Here is a tiny trained network, its code and every weight. The questions are about switching its units off for an input and a class, where a switched-off unit gives its printed mean instead of its output.

import numpy as np


def w(rows, s, z=0):
    codes = np.array(rows[::2]) - 128.0
    scale = np.full(codes.shape[1], s)
    scale[-1] = z or s
    return codes * scale


def norm(h):
    return h / np.sqrt((h * h).mean(-1, keepdims=True) + 1e-5)


def f(y):
    return np.maximum(y, 0)


def log_softmax(a):
    a = a - a.max(-1, keepdims=True)
    return a - np.log(np.exp(a).sum(-1, keepdims=True))


def net(x, mask):
    res = np.array(x, float).reshape(1, 4) / 4 @ E
    u = 0
    for l in range(2):
        y = f(norm(res) @ A[l][:, :-1].T + A[l][:, -1])
        res = res + np.where(mask[u : u + 11], y, B[l][:, -1]) @ B[l][:, :-1]
        u += 11
    return log_softmax(norm(res)[-1] @ U[:, :-1].T + U[:, -1])


A, B = {}, {}
E = w([
[97,76,81,66,62,88,75,41,30,176,129,80],'x0',
[171,12,97,229,86,72,216,152,125,149,183,183],'x1',
[85,190,120,213,71,112,65,81,115,107,169,204],'x2',
[152,232,78,96,150,131,251,136,10,102,207,77],'x3',
],0.0012)
A[0] = w([
[92,200,140,184,92,185,139,167,153,69,142,181,94],'0.n0',
[172,90,78,227,137,58,196,155,86,129,253,170,84],'0.n1',
[63,255,111,103,119,245,75,96,83,22,109,94,110],'0.n2',
[86,171,93,115,107,127,134,98,11,71,213,90,106],'0.n3',
[117,46,124,88,104,62,65,92,116,139,93,113,139],'0.n4',
[23,224,59,168,82,141,78,114,124,70,151,161,11],'0.n5',
[161,209,201,189,135,215,180,226,249,134,173,157,59],'0.n6',
[58,178,105,209,78,146,144,84,159,79,165,152,3],'0.n7',
[98,161,124,121,218,203,188,199,66,141,171,77,73],'0.n8',
[50,136,112,158,59,113,119,135,128,104,177,177,36],'0.n9',
[99,182,59,116,162,183,190,109,116,86,189,169,41],'0.n10',
],0.0023,0.0021)
B[0] = w([
[178,109,74,134,205,157,154,93,50,101,93,192,186],'0.n0',
[80,180,142,64,150,150,36,202,165,168,167,69,233],'0.n1',
[71,115,183,95,167,151,61,211,180,191,231,43,252],'0.n2',
[136,132,56,185,69,100,155,98,215,108,58,133,223],'0.n3',
[140,141,74,144,212,148,145,130,155,51,172,177,203],'0.n4',
[237,122,225,73,154,19,82,69,73,207,47,202,173],'0.n5',
[138,87,27,142,201,171,140,121,74,30,161,225,235],'0.n6',
[245,127,208,114,163,4,79,88,50,203,52,195,153],'0.n7',
[132,126,70,161,41,101,134,111,196,141,48,128,215],'0.n8',
[218,85,189,96,166,25,100,84,106,211,86,130,153],'0.n9',
[137,194,109,134,33,83,142,135,89,51,128,84,178],'0.n10',
],0.0026,0.0028)
A[1] = w([
[85,84,47,194,79,85,150,137,146,112,110,158,176],'1.n0',
[56,52,79,71,87,155,76,5,2,143,119,59,133],'1.n1',
[124,51,118,128,206,152,28,109,169,127,131,182,189],'1.n2',
[208,84,166,26,185,151,254,167,127,137,38,88,81],'1.n3',
[85,52,201,190,50,217,92,70,190,101,53,158,5],'1.n4',
[149,51,132,189,80,92,184,193,91,205,217,184,95],'1.n5',
[135,236,192,130,160,208,139,151,138,118,53,133,118],'1.n6',
[52,123,73,133,106,78,75,36,105,110,209,122,120],'1.n7',
[171,241,139,153,69,106,225,155,30,128,211,73,7],'1.n8',
[210,158,111,94,216,114,66,157,80,87,183,144,238],'1.n9',
[127,102,147,174,89,139,116,217,81,192,202,143,15],'1.n10',
],0.0028,0.0019)
B[1] = w([
[154,153,141,65,162,197,79,115,126,129,102,81,184],'1.n0',
[147,105,162,196,187,149,151,182,146,61,181,230,181],'1.n1',
[123,193,90,118,70,96,202,124,109,121,128,67,253],'1.n2',
[168,162,199,205,77,56,29,26,36,201,120,233,182],'1.n3',
[42,232,103,188,93,21,236,61,157,46,113,81,154],'1.n4',
[37,186,217,63,165,141,58,125,121,118,168,111,171],'1.n5',
[101,37,131,134,168,125,130,155,123,93,219,183,169],'1.n6',
[175,95,108,153,157,199,189,188,99,136,99,170,176],'1.n7',
[3,105,169,156,123,43,163,44,223,50,71,120,172],'1.n8',
[137,54,141,123,68,149,128,116,130,198,101,81,248],'1.n9',
[112,69,196,16,192,193,64,196,191,183,177,33,141],'1.n10',
],0.0035,0.0042)
U = w([
[11,229,44,219,38,12,238,45,247,2,31,38,183],'0',
[23,133,232,24,220,229,8,254,210,213,245,14,154],'1',
[250,97,237,223,76,19,26,27,21,243,37,247,132],'2',
[215,38,18,228,238,234,215,232,67,18,189,233,224],'3',
[223,149,23,105,11,192,162,162,130,236,21,24,2],'4',
],0.0042,0.0024)

Each question gives the input, the list of numbers given to net, and the class t.
The units are the neurons (one row each of A and B). Each row of codes is followed by its name. A weight is (code - 128) times the scale printed after its matrix; where a second scale follows, it is the last column's (A, B and U).
mask holds one flag per neuron, layer by layer. A switched-off neuron (its flag False) gives its mean, the last column of its row in B, instead of its output. The means were averaged over made-up inputs and are rounded, as every weight is.
A unit's drop is (log p(t) with every unit on - log p(t) with that unit switched off) / (log p(t) with every unit on - log p(t) with every unit switched off).
unit that matters most: the unit with the biggest drop
top k neurons: the k neurons with the biggest drops, biggest first
top k neurons in layer l: the k neurons of layer l with the biggest drops, biggest first
input [-8,-5,-2,-5], class 3: unit that matters most => 0.n6
input [1,8,-5,8], class 0: top 2 neurons => 1.n8, 0.n2
input [2,1,1,3], class 4: top 2 neurons => 0.n3, 1.n0
input [8,8,-1,5], class 1: top 2 neurons => 1.n5, 0.n1
input [5,6,6,-1], class 1: top 4 neurons => 0.n1, 1.n5, 1.n3, 1.n10
input [0,-3,4,0], class 2: top 3 neurons => 0.n5, 0.n7, 0.n1
input [1,-2,-5,-4], class 2: top 4 neurons => 1.n3, 0.n3, 0.n8, 0.n2
input [5,-6,-7,3], class 2: top 2 neurons => 1.n3, 0.n1
input [8,5,7,-1], class 3: top 3 neurons => 1.n7, 1.n1, 1.n3
input [8,5,1,6], class 3: top 2 neurons => 1.n1, 1.n7
input [5,-1,-4,1], class 3: top 2 neurons => 1.n1, 0.n5
input [-8,7,7,-8], class 0: top 2 neurons in layer 1 => 1.n4, 1.n2
input [7,-4,-8,-5], class 2: top 2 neurons in layer 0 => 0.n6, 0.n2
input [5,4,-1,-8], class 0: unit that matters most => 1.n4
input [-4,1,6,5], class 2: top 2 neurons in layer 0 => 0.n7, 0.n5
input [4,6,-2,-7], class 0: top 2 neurons => 1.n4, 0.n2
input [3,-6,-8,1], class 2: top 2 neurons => 1.n3, 0.n1
input [1,8,1,5], class 1: top 2 neurons => 0.n1, 1.n10
input [-2,2,6,-7], class 0: top 3 neurons => 1.n4, 1.n2, 1.n3
input [-2,6,-6,-1], class 1: unit that matters most => 1.n5
input [-5,-3,3,0], class 3: top 2 neurons in layer 0 => 0.n6, 0.n0
input [7,-6,-2,5], class 3: top 2 neurons in layer 0 => 0.n1, 0.n3
input [8,-8,4,1], class 1: top 2 neurons in layer 0 => 0.n2, 0.n6
input [-8,-3,6,5], class 3: top 2 neurons in layer 0 => 0.n6, 0.n0
input [-5,3,-5,-6], class 0: top 2 neurons in layer 0 => 0.n5, 0.n0
input [-7,-1,3,-6], class 3: top 3 neurons in layer 0 => 0.n6, 0.n0, 0.n8
input [-4,2,-2,8], class 0: unit that matters most => 1.n8
